Each row has a class, written after it.
[ 181  371 -111 -454 -136 -148  147   30 -441   28 -231  114  -56   47
  128  117   88 -129  -47  135 -287 -298 -106  141 -364   32 -437  337
  -45 -394  -21  -31  168 -427   38  291  138]  vitak
[ -24  116   30  121   28   84   92 -119   14   61   63  -45  -12  -19
  -98   26   -7   30   23   13    5  -99  -54   84  -14  -36  -19   18
  -85  -23  -67  -22   15  -82   87   38   44]  samus
[ -64  -27  111  288 -142  139   13  -96  242  155  122   31   30  118
 -117  176  -42   37   19  145   84  186  -81 -111  231  146  247 -281
   75  408  -46   57  110   58 -155 -217 -416]  bozav
[ -20  120  -16   44 -171  102   84  -56   50  169   39   39  -17  133
  -74  182   16  -31   30  182  -45   11  -80  -44   83  165    6 -144
   33  168  -57   36  177 -130  -39 -114 -254]  vumi
[ -31   49  -67  101   70   55   62   14   56   57   76    5  -60  -64
 -119  -65  -24   60   63  -73  152  -47   74   89  -59   75   97  -78
  -16  -12  -87  -66  -25   29  -12  -84   40]  samus
[-193  -13 -107  450  317  146  110  127  254 -152  196 -194  -14 -319
 -305 -362  -92  174  132 -491  540 -271  122  352 -207  113  295   39
 -170 -230 -245 -227 -331  173   29 -185  395]  kab
[ 126  124   82 -242 -299   56   90 -255 -202  268  -31  105    8  289
   76  368   93  -83  -52  494 -394  177 -176 -297  243 -129 -230  -71
  154  273   38  165  357 -258  -38   71 -440]  samus
[  73  122  -41 -293  180 -113    9  170 -202 -122 -205  107 -118 -182
   87 -233   69   -3   -7 -176  -15 -166  133  218 -264   72  -19  267
 -143 -466   19 -106  -83 -104   61  152  378]  kab
[-118 -114  116  479 -171  253   94 -213  344  179  288 -144   81  111
 -229  189  -85  154   56  153  165  227  -77 -214  388   13  336 -370
  142  548 -127   69   33  194 -178 -310 -474]  bozav
[ -10   35   62  198  -32   62   76  -52  104   71  173  -61   34   -7
 -128   91  -25   72   37   16   97  -73  -70   41   77    8  107 -101
  -20   73  -97  -21   33  -53  -14  -98  -68]  mipi
[ 109    1  134 -231  -20  -70  -91  -19 -106   24  -87  183  -36  103
  163   64   88  -93  -86  170 -208  230    3 -104  108   88   21   -5
   20   66  106   77  201 -131  -53   18 -178]  kab
[ -86 -312  106  238  319  -95 -293  185  316 -291  -19  -21  -95 -265
  -39 -386 -151  126   61 -431  386  221  241  177   92  173  601 -109
  -93 -105   53  -76 -307  419  -61 -229  197]  vitak
[ 194  181  -82 -577   69 -294  -91  264 -385 -151 -386  219 -144 -112
  289 -107  108 -125  -40  -52 -253 -158   82  178 -342  198 -189  385
 -128 -551  137  -71   42 -296   93  248  348]  mipi
[  77 -218  128  -72  327 -193 -175  184   34 -282 -127   -8 -120 -247
  111 -344  -21   89   -2 -281  115  172  292  151   48  -37  323  140
 -116 -270  152  -47 -274  311   55   33  333]  vumi
[  58  -78  158 -102 -169  -18  -33 -123  -59  132  -39  159  -35  121
  120  248    3   -3  -85  292 -197  249  -78 -204  288 -105   12 -120
  122  322  119  134  236   59  -20    6 -311]  dipus
[ 136  -99  204 -330 -135 -125 -116 -111 -120   93 -196  275  -70  108
  288  216   50  -34 -126  348 -397  305  -18 -275  269  -30   79  -60
  101  196  224  137  223   32  -17   70 -251]  mipi
[ -61  -44  -35   58  265  -57 -110  258   39 -173  -52   20 -101 -252
  -58 -313  -15   70   99 -358  306 -145  187  315 -211  253  249   74
 -180 -370  -38 -152 -156   84   -5 -102  322]  vip
[ 45  84  -2 -84 -11 -20 -21  36 -37   9 -79 105 -28  10  24 -17   5 -39
  21  29 -41  -3  26  42 -58 177  56  63  -9 -74  -8 -17  74 -92 -26 -62
 -66]  sefes
[  52  321 -222 -318  184 -151   13  255 -181 -169 -306   78 -181 -206
   65 -225   68  -96   83 -245   40 -426   54  406 -587  191 -205  406
 -212 -690  -55 -166  -91 -306   75  146  532]  Mepi
[-172 -311  142  474  211   70 -138  -15  444 -119  168  -94  -69 -181
 -161 -252 -148  194   36 -239  385  244  138   41  246    4  600 -202
  -35  168  -15  -49 -272  496  -56 -287   22]  Mepi
[ 115 -222  131 -492  224 -365 -410  193 -159 -323 -422  335 -243 -177
  405 -345   34  -57  -50 -112 -212  322  182   41  -29   11  258  238
  -50 -356  353   41 -101  159   -4  142  264]  Mepi
[ -75  130  -25  194 -141  127  111  -45  115  157   98   -3   27   60
 -132  165   -3    0   78   95   30 -101 -142   26  -22  123   25 -169
   21  176 -118   16  117 -144  -93 -115 -210]  bozav
[-117  280 -211  465  -25  265  357  -43  163   52  317 -282  119  -64
 -423    4  -52   92  137 -160  395 -459 -101  245 -188  130  -28  -29
  -76  -63 -393 -172  -59 -153    7 -206   82]  sefes
[ 189  192  -32 -478 -101 -103  111  -97 -336   88 -164  127   -5   75
  150  175  103 -106  -47  250 -326  -89  -36  -75  -69  -57 -291  248
   -2 -176   61   34  204 -275   66  199  -22]  sefes
[ 141   58  183 -408 -588   70   54 -285 -291  373 -101  124  129  510
  190  649  162 -190 -105  728 -591  434 -305 -591  461 -115 -340 -193
  224  497  179  304  551 -371   -5   34 -899]  vip
[-144  -70  -27  233  218   10  -80  237  166 -184   -1  -30 -100 -208
 -115 -277  -66  152   73 -356  410  -52  147  269  -96  196  287    6
  -98 -156  -51 -128 -207  272   17 -170  267]  dipus
[   8   34    8  105  -81   78   94  -56   72   48  113 -126   76    3
 -103   45  -29  106   11   35   98   -7   13  -54   79   24   94  -47
  -14   67  -71  -22   11  -23   24  -76  -85]  mipi
[ 158 -192  208 -545   20 -223 -322   28 -221 -127 -351  358 -111   58
  472   62   55 -150 -153  235 -492  480   71 -207  214  -50   41   54
   85   60  350  176  157   13    5  211  -90]  kab
[ 108  163   98 -130 -418  157  197 -320 -160  351  110   87   84  393
   38  518   91  -74  -73  579 -417  183 -248 -342  272  -87 -208 -150
  197  473  -38  177  426 -303  -81   44 -633]  kab
[  78  413 -161 -225 -246  105  213  -21 -258  218  -64  107   -9  173
  -22  270  103 -146    5  215 -189 -247 -191   28 -250  207 -375  101
    3  -87 -150  -21  311 -530    1   67 -155]  kab
[  52 -110  144  -89 -124  -21  -27 -132  -33  100  -21  105  -52   97
   87  124   14   13  -36  228 -185  308   17 -197  326  -82  127 -137
  119  249  127  129  116   93  -45  -22 -314]  vumi
[  -8  -55  152  149 -189  120   24 -158  124  147  107   -5   31  132
  -59  218  -26  110  -40  233   -3  258  -66 -263  325  -32  177 -224
  111  378   -1   76  137   95  -64 -166 -394]  mipi
[  27  -62   71 -214  211 -187 -103   66  -84 -131 -192  165 -119 -183
  130 -145    9   -3  -28  -85  -59   29  145  133  -55   -9  121  176
  -78 -219  123  -30  -72  142   24   92  243]  sefes
[ -63 -192  149  265    2   71  -99   40  291   11  114   47  -33   29
  -70  -32  -35   85    9  -11  173  255   54  -54  301  108  366 -314
   61  328    8   55    6  246 -104 -303 -262]  dipus
[  91 -196  108 -207  399 -290 -230  251  -96 -345 -217   66 -169 -352
  198 -476   10  107  -17 -387  146   38  315  249 -104  -72  225  309
 -187 -510  205 -113 -283  284  117  165  570]  dipus
[  36   12  136  -13 -212   36  -16 -133   39  174   15  100   33  189
   34  247    9  -24  -16  292 -176  234 -104 -199  235   77   98 -192
  107  320   64  144  202  -77 -103  -82 -434]  bozav
[ 221   48  175 -379 -281  -79  -17 -183 -256  222 -111  202   17  270
  219  427   64 -135 -120  504 -467  262 -148 -317  243 -103 -181  -38
  156  279  118  211  390 -204  -56  140 -478]  vitak
[  -1  -83   36  160  194  -48  -26  122  116 -165   22 -108  -43 -239
  -58 -268  -37  151   31 -284  248  -83  163  162  -35   69  291   87
 -144 -256  -37 -137 -222  168   52  -45  314]  mipi
[ -11  139 -102  135  144   12  158  127   28  -58   56 -143  -61 -144
 -170 -207   22   78   78 -193  259 -273  126  283 -201   86   39   79
 -113 -289 -160 -151 -137  -14  -24  -38  254]  vumi
[-109   24 -138  265  213   11  -22  259  184 -230    0  -97 -121 -261
 -153 -417  -58   90  110 -448  453 -159  162  342 -272  282  302   96
 -133 -347 -145 -214 -268  117  -45 -175  340]  Mepi
[  46    6  161   46 -388  131   52 -264   46  330  115   88   35  356
   22  468   26 -100  -57  511 -313  308 -198 -338  427   37  -10 -311
  176  577   31  194  396 -148 -130  -97 -708]  vumi
[ -45  -25   74  115   18   18   -7  -66  181    6   60  -24  -32  -39
  -37    8  -37   62   24   38   61  150   55  -41   91  -91  184 -113
   10  127    5   61  -64  114  -14  -56  -56]  Mepi
[  33  545 -272 -132 -103   92  412   49 -303  124   14  -50   58  -18
 -181  161   79  -87   63    7   13 -653 -161  307 -507  131 -527  310
 -121 -391 -276 -163  146 -520  105  136  237]  sefes
[ -51  113 -112   -2  211  -11   31  159   24 -136  -60   12  -77 -202
  -68 -215    6   28   97 -261  209 -249  112  297 -281  219   85  158
 -149 -366  -97 -146 -110  -18   41  -70  338]  sefes
[  89   33  -50 -354  225 -211 -172  195 -145 -178 -279  153 -146 -152
  175 -325   46  -45    9 -192  -47  -17  178  182 -241  137   30  270
 -142 -459  144  -77  -82  -75   83  112  355]  samus
[ 244   75   59 -477  208 -318 -133  182 -365 -199 -373  216 -180 -163
  290 -244  103  -84  -56 -129 -253  -73  129  228 -296  -31 -165  439
 -176 -619  200  -62  -60 -150  149  329  476]  samus
[ -80 -411  188  189  438 -206 -372  320  301 -414 -173   47 -211 -377
   63 -559  -79  137   25 -499  395  343  338  245   26  119  677  -13
 -134 -247  149  -81 -404  606  -38 -213  387]  Mepi
[  28  -63   71  -14  -53    6 -119  -18   52   14  -83  138  -86   73
   57   16  -20   -4  -25  107  -88  256   18  -86  162  120  157 -122
   58  144   71   59   98   31  -52 -105 -196]  samus
[  46  -77   53 -184  370 -229 -185  271  -36 -235 -261  225 -246 -347
  171 -344   -2   37   15 -368  125  -70  248  340 -218  132  179  251
 -182 -456  141 -132 -208  181   85   42  537]  dipus
[ -30   83  -50  -15  -51   42   28  105  -56   41  -44   39  -23   14
  -35    1   26  -13   54    5   24 -101  -29   70  -72  202   36   25
  -11  -98  -75  -40   60 -119  -23  -99  -55]  vip
[  35  131   38  -58 -181   35   12  -46  -73   62   10   92   37  175
   17  154   -1  -58  -20  196 -122   45 -136  -52   22  167  -24  -45
   90  154  -48   49  215 -182 -123  -64 -286]  vitak
[  72  -73   65 -109 -118  -43   23  -71  -71   81   -6   -7    0  116
   38   46   58   30  -29  167 -126  168   28 -141  211  -34   79   -8
   59  119   74   61  104   63  -31   15 -222]  vumi
[ -12 -129   58  158  234  -58 -107  114  143 -175   -1  -36 -117 -241
  -49 -306  -53  100   29 -277  247   18  158  178  -33   22  307   98
 -139 -231   -6 -104 -235  212   13  -60  273]  Mepi
[ 115  -24   82 -220   11  -84  -33  -55 -108  -15  -88   87  -21  -11
  114   18   21  -36  -46  114 -153  119   30  -81  114  -81   20  138
   -1  -62   90   45   69  -29   30   69  -34]  sefes
[ 195 -223  195 -397  -11 -264 -303  104 -160  -69 -276  302 -151   36
  375    9   45  -73 -120  144 -317  399  131 -135  199    9   99   -2
   57   39  316  120  125  129  -21  109 -106]  dipus
[  29   10  132   14 -272   79   -5 -141   18  227   46   77   23  212
   33  301   39  -32  -25  339 -188  262 -128 -277  294  100   91 -226
  115  399   37  140  296  -97 -128  -71 -519]  bozav
[  59  108   18 -168  -87   14   15  -21 -136   62  -19   66   11  111
   53  101   68  -62  -16  136 -172   34  -53  -24   -5   57  -72   27
   15   22   -8   40  160 -199  -19   63 -113]  kab
[-183 -273   48  471  394  -23 -145  179  398 -285  133 -192 -113 -372
 -200 -472 -152  222  108 -523  547   68  226  289   -7  -30  550    4
 -146 -188  -58 -142 -461  464    5 -213  382]  Mepi
[ 117  182 -161 -363  200 -181   66  170 -295 -161 -180   11  -55 -229
   80 -249   63  -36   25 -223    8 -352  156  290 -380   86 -174  468
 -185 -640   -7 -167  -78 -194  126  234  516]  sefes
[ 193  318  -64 -529 -120 -179   12  129 -389   27 -330  283  -80   65
  225  128  105 -210  -48  187 -342 -150  -82   86 -280  174 -323  208
   -9 -274   46   32  245 -431   15  210   17]  vitak
[  86  224 -113 -198  -65  -43   72  101 -173   35 -113   91  -21  -17
   46    4   53  -58   24    6  -94 -258  -40  143 -261  218 -115  150
  -63 -235  -36  -72  107 -268  -17   97  115]  bozav
[  74   41  167  -55 -441  182   66 -379  -67  288  134   61  145  419
   38  534   25  -89  -70  593 -371  339 -273 -452  458  -25  -83 -229
  238  612   16  226  470 -182 -102 -106 -767]  sefes
[ 123  260  -25 -316 -290   -5  170  -88 -325  273  -44  137    5  197
   34  369  103  -96  -47  364 -326 -131 -163  -92  -67    7 -351   36
   36    9  -15   77  347 -384  -20  123 -258]  vip
[ -86  163 -143  167   16  107  129  155   82   10   72  -65  -19  -71
 -164  -71    1   23  139 -199  258 -337  -14  291 -251  293  -13   29
 -109 -199 -193 -131  -20 -152    5 -145  136]  dipus
[ -20  479 -199  162 -346  321  459 -170  -79  473  260 -144  111  210
 -324  572   18  -29   97  315   15 -455 -251  -11 -142   83 -415 -128
   41  158 -373    0  308 -473   15  -51 -311]  vip
[  24  462 -129  105 -343  319  399 -272 -122  411  237    1  134  265
 -221  543   40  -87   29  411 -126 -326 -331 -100  -87   38 -426 -115
   97  298 -323   41  392 -525  -30   -2 -369]  kab
[ 181 -174  131 -580  216 -377 -289  134 -260 -264 -384  279 -207 -189
  418 -288   50  -40  -87  -70 -294  233  215   36 -102  -82  120  372
  -72 -406  336   21 -102  131   32  252  346]  Mepi
[ -57  -98  158  243 -269  181  -21 -212  224  159  137   28   19  202
  -55  185  -58   29  -17  292  -50  383 -101 -287  390   65  293 -336
  187  531  -21  139  161  103 -166 -272 -562]  Mepi
[ 36  31  66   8  18 -44 -51 -13  48   3  -6   3  17  -7  18  -1 -19 -25
  24   1 -11  24  -6  11  24  53 114 -15 -28  -7  -9  16   1 -38  22  -6
 -30]  vitak
[ 126    2   49 -375  148 -253 -175  198 -227 -207 -277  151  -83 -118
  237 -206   33  -66  -29 -137 -114   58  113  139 -158  113   38  271
  -77 -358  151  -13  -30  -52   70  148  220]  vitak
[ 136  248 -143 -333  -34 -105   58  166 -241    2 -210  105  -48  -43
   99  -92  114  -91   23  -26  -88 -237   17  124 -330  237 -175  228
  -85 -381   -5  -83   83 -315    8  101  173]  bozav
[  99   79  109  -82 -349   97  107 -253  -56  244   47   34   19  254
    2  315   48  -46  -71  439 -221  234 -154 -319  278  -66  -45 -116
  159  326  -17  149  292 -134 -122  -66 -486]  Mepi
[  58 -107   32 -158  149 -121 -170  231   -7 -160 -200   97  -87 -138
  108 -263   32   22   17 -195  101   99  149   90  -47  245  248  117
  -62 -240   96  -48  -53   90  -55  -96  144]  bozav
[ 140  -56  128 -427  -21 -226 -137   28 -195   -4 -280  249 -139   15
  256   10   42  -27  -77  173 -263  246   84 -106   80  -38   65  100
   83  -73  188   81  103   47  -76  108  -76]  vitak
[ -21  179  -57   53   -8   63   82   31  -40   17   46  -28    3  -20
 -110   49   -7  -27   54  -47   57 -179  -60  155 -146  162  -45   73
  -75 -115 -126  -54   63 -158   23  -49   35]  sefes
[-168 -228   35  427  211   55 -123  117  335 -183  148  -86  -52 -167
 -152 -291 -113  185   97 -328  448  147  143  123  145  123  487 -196
  -15  104  -41  -69 -255  389  -24 -311   39]  dipus
[ 316  254   31 -689 -366 -225    1  -23 -498  243 -305  365  -39  258
  372  410  167 -267 -156  550 -729   40 -174 -195  -81   14 -470  140
   83   27  206  162  476 -510  -20  364 -273]  bozav
[ 223  -29   87 -557  138 -331 -217  212 -325 -168 -354  254 -143  -76
  349 -182  109 -135  -64  -21 -316   64  162  135 -132  126  -24  271
 -109 -405  257   19   59  -93   47  232  246]  vumi
